Below is a small trained network, with its code and all its weights. Each question gives an input and a target symbol and asks what happens when units are switched off, that is, made to give their printed mean instead of their output.

import numpy as np


def w(rows, s, z=0):
    codes = np.array(rows[::2]) - 128.0
    scale = np.full(codes.shape[1], s)
    scale[-1] = z or s
    return codes * scale


def f(y):
    return np.maximum(y, 0)


def softmax(a):
    e = np.exp(a - a.max(-1, keepdims=True))
    return e / e.sum(-1, keepdims=True)


def log_softmax(a):
    a = a - a.max(-1, keepdims=True)
    return a - np.log(np.exp(a).sum(-1, keepdims=True))


def net(x, mask):
    ids = ['αβγζηλμξπτφψω'.index(c) for c in x.split()]
    T = len(ids)
    res = E[ids] + P[:T]
    u = 0
    for l in range(2):
        q, k, v = (res @ M[l].T for M in (Q, K, V))
        z = softmax(np.where(np.tri(T) > 0, q @ k.T / 2**0.5, -1e9)) @ v
        res = res + np.where(mask[u], z, O[l][:, -1]) @ O[l][:, :-1]
        u += 1
        y = f(res @ A[l][:, :-1].T + A[l][:, -1])
        res = res + np.where(mask[u : u + 12], y, B[l][:, -1]) @ B[l][:, :-1]
        u += 12
    return log_softmax(res[-1] @ U[:, :-1].T + U[:, -1])


Q, K, V, O, A, B = {}, {}, {}, {}, {}, {}
E = w([
[65,79,152,252,63,118,199],'α',
[193,167,166,97,179,142,195],'β',
[87,156,59,100,106,177,182],'γ',
[119,139,89,24,183,82,175],'ζ',
[140,186,150,197,156,203,199],'η',
[18,236,169,221,222,163,208],'λ',
[142,132,81,104,51,106,93],'μ',
[214,68,121,158,56,143,174],'ξ',
[108,196,133,182,61,150,57],'π',
[54,182,206,76,145,91,192],'τ',
[210,85,177,160,112,17,137],'φ',
[113,172,76,179,220,109,139],'ψ',
[196,173,209,112,52,101,105],'ω',
],0.015)
P = w([
[127,83,181,83,123,255,103],'0',
[155,131,101,157,108,96,102],'1',
[160,150,107,149,93,90,115],'2',
[162,166,115,146,91,81,134],'3',
[158,174,115,144,91,79,138],'4',
[165,177,115,141,82,78,139],'5',
[162,186,116,139,91,71,145],'6',
[164,197,127,138,90,64,152],'7',
[153,211,124,141,91,59,154],'8',
[159,211,133,135,90,61,150],'9',
[157,213,125,136,92,57,158],'10',
[158,223,137,135,87,57,166],'11',
[160,227,128,140,88,56,154],'12',
[159,234,130,142,89,49,152],'13',
],0.009)
Q[0] = w([
[157,158,113,154,119,108,235],'L0H0',
[142,253,79,153,60,89,206],'L0H0',
],0.0073)
K[0] = w([
[127,101,183,122,108,254,83],'L0H0',
[93,45,207,41,106,231,159],'L0H0',
],0.0091)
V[0] = w([
[34,86,8,169,85,229,124],'L0H0',
[65,88,112,56,255,165,239],'L0H0',
],0.0056)
O[0] = w([
[119,189,79,132,54,254,130,254],'L0H0',
[44,80,44,126,65,121,170,114],'L0H0',
],0.009,0.0026)
A[0] = w([
[132,121,30,145,157,156,91,144],'L0N0',
[178,2,54,105,182,190,185,159],'L0N1',
[114,144,126,152,118,82,164,45],'L0N2',
[135,80,204,60,95,151,165,211],'L0N3',
[89,191,94,34,168,98,118,86],'L0N4',
[84,164,110,195,118,121,124,40],'L0N5',
[138,79,76,91,84,110,98,163],'L0N6',
[122,136,199,176,73,125,130,164],'L0N7',
[106,130,155,118,128,86,81,176],'L0N8',
[99,119,175,73,76,97,135,148],'L0N9',
[141,123,156,139,134,67,162,254],'L0N10',
[102,220,143,94,111,147,88,196],'L0N11',
],0.0092,0.0047)
B[0] = w([
[111,162,124,127,35,128,88,146],'L0N0',
[233,150,14,86,152,122,181,145],'L0N1',
[222,172,144,63,74,121,106,149],'L0N2',
[111,87,2,132,198,125,85,164],'L0N3',
[182,35,108,224,62,233,135,171],'L0N4',
[123,113,125,114,107,69,248,165],'L0N5',
[65,187,187,121,62,62,139,162],'L0N6',
[185,75,9,139,162,154,162,209],'L0N7',
[137,63,71,144,122,107,100,156],'L0N8',
[89,140,128,171,150,144,92,167],'L0N9',
[90,107,79,149,111,86,31,198],'L0N10',
[122,5,98,98,180,206,80,245],'L0N11',
],0.0067,0.011)
Q[1] = w([
[121,153,8,210,90,173,122],'L1H0',
[155,160,47,178,124,126,104],'L1H0',
],0.011)
K[1] = w([
[128,62,33,149,166,254,158],'L1H0',
[143,71,37,145,221,221,77],'L1H0',
],0.0087)
V[1] = w([
[24,83,157,174,86,4,118],'L1H0',
[99,145,170,109,214,182,20],'L1H0',
],0.0047)
O[1] = w([
[156,138,86,228,114,132,132,2],'L1H0',
[80,2,219,143,22,88,200,154],'L1H0',
],0.0091,0.013)
A[1] = w([
[136,158,163,82,181,120,100,76],'L1N0',
[140,181,111,103,148,158,105,1],'L1N1',
[219,138,143,126,150,106,222,141],'L1N2',
[159,109,105,210,182,121,119,113],'L1N3',
[55,172,184,182,205,155,172,95],'L1N4',
[70,97,123,94,140,67,118,85],'L1N5',
[180,143,129,98,67,121,116,97],'L1N6',
[102,93,125,171,145,234,102,53],'L1N7',
[132,136,109,149,85,127,100,127],'L1N8',
[96,124,115,92,84,89,133,122],'L1N9',
[131,92,255,139,124,134,115,33],'L1N10',
[84,167,120,149,98,162,186,70],'L1N11',
],0.011,0.0037)
B[1] = w([
[155,184,168,118,167,145,111,146],'L1N0',
[134,160,186,156,86,92,203,188],'L1N1',
[183,112,203,182,206,156,96,164],'L1N2',
[141,182,141,62,47,96,186,161],'L1N3',
[210,65,160,82,2,36,71,144],'L1N4',
[141,149,143,158,208,122,150,212],'L1N5',
[106,91,199,149,152,163,118,202],'L1N6',
[146,155,158,194,146,113,162,205],'L1N7',
[101,116,168,124,121,171,137,183],'L1N8',
[65,104,146,136,177,161,133,235],'L1N9',
[57,245,101,157,106,90,66,255],'L1N10',
[119,131,135,132,102,139,67,165],'L1N11',
],0.0086,0.0087)
U = w([
[143,208,163,197,134,160,162,123],'α',
[74,118,98,165,254,129,137,121],'β',
[88,161,147,67,67,173,200,4],'γ',
[75,249,59,113,131,72,120,101],'ζ',
[96,74,114,16,141,124,188,238],'η',
[126,138,87,186,99,181,23,254],'λ',
[173,43,150,143,142,186,114,204],'μ',
[154,177,157,62,187,123,126,152],'ξ',
[71,144,204,122,136,147,91,83],'π',
[82,108,128,195,115,122,219,80],'τ',
[145,147,148,60,44,72,157,120],'φ',
[152,101,77,104,124,137,9,171],'ψ',
[144,130,126,176,170,60,53,60],'ω',
],0.0076,0.0036)

Each question gives the input, a string of symbols that net reads in full, and the target symbol t.
The units are the heads (2 rows each of Q, K, V and O) and the neurons (one row each of A and B). Each row of codes is followed by its name. A weight is (code - 128) times the scale printed after its matrix; where a second scale follows, it is the last column's (O, A, B and U).
mask holds one flag per unit, layer by layer, with each layer's heads first. A switched-off unit (its flag False) gives its mean, the last column of its rows in O or B, instead of its output. The means were averaged over made-up inputs and are rounded, as every weight is.
A unit's drop is (log p(t) with every unit on - log p(t) with that unit switched off) / (log p(t) with every unit on - log p(t) with every unit switched off).
The circuit of an input: a set's keep is (log p(t) with only the set's units on - log p(t) with every unit switched off) / (log p(t) with every unit on - log p(t) with every unit switched off). Starting from the 12 units with the biggest drops (on a tie, the unit counted first), units are removed one at a time, each time the one whose removal leaves the highest keep (on an exact tie, the one counted first), for as long as the keep stays at least 0.8.
circuit, biggest first: the units of the circuit, biggest drop first
unit that matters most: the unit with the biggest drop
top k neurons: the k neurons with the biggest drops, biggest first
top k neurons in layer l: the k neurons of layer l with the biggest drops, biggest first
input π ψ ζ π ζ φ α ζ τ π λ π, target π: top 2 neurons -> L1N10, L0N11
input ζ π μ ζ π ζ π π ψ, target ζ: top 2 neurons in layer 0 -> L0N11, L0N1
input ζ μ ψ λ η π ω, target ζ: circuit, biggest first -> L0H0, L1H0, L0N11
input ζ τ π β π π ψ π μ, target ζ: top 3 neurons -> L0N1, L0N11, L0N6
input β π π τ ζ, target β: top 2 neurons -> L1N5, L1N9
input π π ψ τ λ ζ γ, target π: top 2 neurons -> L1N10, L0N7
input λ ζ η τ η ξ π ζ ζ π τ π α ζ, target λ: circuit, biggest first -> L0N4, L1H0, L0H0
input ξ β γ π τ τ α ξ, target ξ: top 3 neurons in layer 0 -> L0N1, L0N3, L0N11
input π ζ π ζ π γ ω τ π ψ, target π: circuit, biggest first -> L0H0, L1H0, L0N7
input μ ψ π μ ω ζ ξ, target μ: top 2 neurons -> L1N10, L1N2
input ω λ μ π α ζ ζ π π η ζ, target ω: top 2 neurons -> L0N7, L0N3
input ζ ψ λ ξ π γ ω ψ π ζ ζ π ζ α, target ζ: circuit, biggest first -> L1H0, L0H0, L0N11
input π ζ α, target π: circuit, biggest first -> L1H0, L0H0, L0N11, L1N10
input π ζ π φ λ, target π: top 2 neurons -> L0N11, L1N10
input ω φ γ ξ π β ξ π ξ ξ β π ψ π, target ω: circuit, biggest first -> L0H0
input μ η λ ψ μ ξ β ζ η π, target μ: top 2 neurons -> L1N10, L0N11
input β λ π ζ β τ τ φ, target β: top 3 neurons -> L1N5, L1N9, L0N1
input π τ π ζ φ ψ ω μ π ξ η, target π: top 2 neurons -> L1N10, L0N11
input π ω ω ζ τ α ψ, target π: top 2 neurons -> L0N11, L0N7
input η τ π ζ β ξ π π π τ ζ μ, target η: circuit, biggest first -> L1N10, L1H0
input ω ζ ω η π φ, target ω: circuit, biggest first -> L0H0, L0N10
input ζ φ η λ μ ζ α π, target ζ: circuit, biggest first -> L0H0, L1H0, L0N4
input α ζ τ π ζ π ω π τ ζ π π ξ η, target α: top 2 neurons in layer 1 -> L1N1, L1N7
input ξ η ξ ω π ζ ζ λ ζ, target ξ: top 2 neurons -> L0N1, L0N3
input φ μ λ, target φ: top 2 neurons -> L1N3, L1N4
input ω ζ α ξ ξ ξ π π π τ ζ μ, target ω: circuit, biggest first -> L0H0, L1H0
input ξ ζ ζ τ π ξ ω ζ π η ω μ π, target ξ: top 2 neurons in layer 1 -> L1N0, L1N10
input ζ β ω α ξ ξ π π ξ μ η, target ζ: top neuron -> L0N1
input α τ ζ η, target α: circuit, biggest first -> L1H0, L1N7, L0H0
input λ π φ ζ ζ μ ξ, target λ: unit that matters most -> L0H0
